In the rows, 128 means zero.
Each row has a class, written after it.
[ 89 140 113 166 133 159 145 172 120 134 185 110 102 147 121 206 161 163
 130 134 109 144 160 157 203 103 156 121 104 145 151 168 129] : Sur
[ 95 140 126 150 132 163 123 151 118 129 183 115 136 139 121 182 156 171
 122 121 124 131 157 156 194 118 140 137  90 141 158 178 109] : Sur
[103 147 128 134 129 152 117 141 117 130 161 116 146 135 122 165 155 168
 122 123 131 124 154 142 174 122 137 139  95 136 153 173 116] : Sur
[139  85 116 154 155 141 144 112 133 104 153 165  90 126 148 161  83  94
 131 148 139  91  98 137 132 124  96 131  83 118 131  41 114] : beb
[103 131 128 142 135 139 115 143 118 132 164 116 137 140 122 177 153 162
 125 133 129 131 146 131 171 119 139 141 101 136 148 160 118] : Sur
[ 98 150 121 156 132 159 143 159 124 134 176 109 116 143 117 180 156 153
 130 127 114 142 150 161 192 100 148 119 109 141 148 174 133] : Sur
[ 97 133 115 157 143 139 127 161 123 137 169  99 109 150 125 200 162 151
 128 136 112 151 160 131 185 108 155 118 118 145 139 161 137] : goso
[129  43  83 184 197  85  96 135 118 128 159 128  57 169 172 252 111  98
 128 189 125 122 128  55 150 118 129 137  95 140 151   4 146] : beb
[105 127 113 168 140 177 162 151 137 121 189 126  87 135 126 184 131 133
 130 132 120 119 136 178 194 102 135 120  81 132 151 125 119] : nubi
[142  69 109 161 161 123 129 120 132 113 153 152  84 139 159 190  91  92
 132 160 136 101 104 111 134 125 102 129  90 119 136  30 125] : beb
[104 129 129 138 142 123  97 140 114 139 157 106 149 149 126 188 155 170
 119 132 127 132 152 109 163 124 142 144 106 138 156 159 121] : goso
[ 91 133 105 188 143 193 192 169 131 121 198 120  62 140 121 188 153 123
 144 131 107 135 142 200 211  92 152  92  97 133 142 129 131] : nubi
[ 92 129 126 149 149 132 110 153 116 140 167 101 126 149 126 202 167 165
 122 133 126 140 161 122 187 117 148 134 105 143 159 160 132] : goso
[119 117 135 123 141 149 100 115 117 113 164 143 158 126 134 145 114 163
 112 122 149  90 126 140 157 137 103 165  67 126 156 134  90] : nubi
[136  77 107 152 166  94 110 132 123 133 139 124  92 148 150 207 120 106
 125 166 120 126 127  78 125 131 127 132 120 135 135  56 142] : beb
[104 130 125 135 143 118  97 142 114 139 153 102 142 149 128 188 163 169
 117 135 128 145 155 105 163 125 144 144 114 142 155 163 127] : goso
[121 113 111 167 139 170 176 138 134 115 167 147  82 126 129 146 108 100
 140 135 123 115 115 179 163 109 120 110  99 123 130  88 124] : beb
[101 141 127 140 132 145 122 145 122 136 163 115 136 139 123 171 155 161
 124 128 124 134 149 142 179 119 144 137 111 135 143 166 124] : Sur
[ 99 144 134 128 127 146  98 136 105 130 166 115 166 140 119 165 156 187
 106 116 140 115 147 133 180 130 132 154  91 140 161 186 101] : Sur
[104 136 117 146 132 129 126 157 123 142 151 100 113 149 119 178 167 144
 127 138 110 157 155 131 167 110 156 114 137 144 139 161 143] : goso
[102 143 123 144 131 150 123 147 118 131 165 112 134 140 119 166 155 165
 123 122 123 131 147 147 178 117 144 131 108 140 145 170 120] : Sur
[ 98 134 111 158 138 141 132 166 111 140 162  98 100 148 123 194 161 143
 132 131 113 154 158 136 183 105 158 115 124 143 143 153 143] : goso
[ 94 145 110 167 141 137 129 167 123 150 163  92  95 154 120 214 167 143
 134 143 101 160 162 132 190 104 164 110 133 150 141 158 146] : goso
[103 133 129 144 139 162 126 137 118 118 180 128 136 130 126 164 137 165
 120 117 130 110 134 156 178 122 128 143  87 132 149 151 102] : nubi
[111 128 131 142 141 167 127 127 119 115 182 138 135 128 128 161 124 156
 118 121 142  99 129 156 182 125 111 144  76 130 153 133  87] : nubi
[ 94 132 129 125 143 127  87 141 112 139 167 102 156 144 131 196 164 186
 105 128 133 129 157 114 177 126 141 153  96 141 163 175 120] : goso
[104 143 131 130 130 139 106 142 115 134 168 111 156 138 118 161 155 175
 118 118 129 129 149 129 168 126 139 147 102 139 155 182 115] : Sur
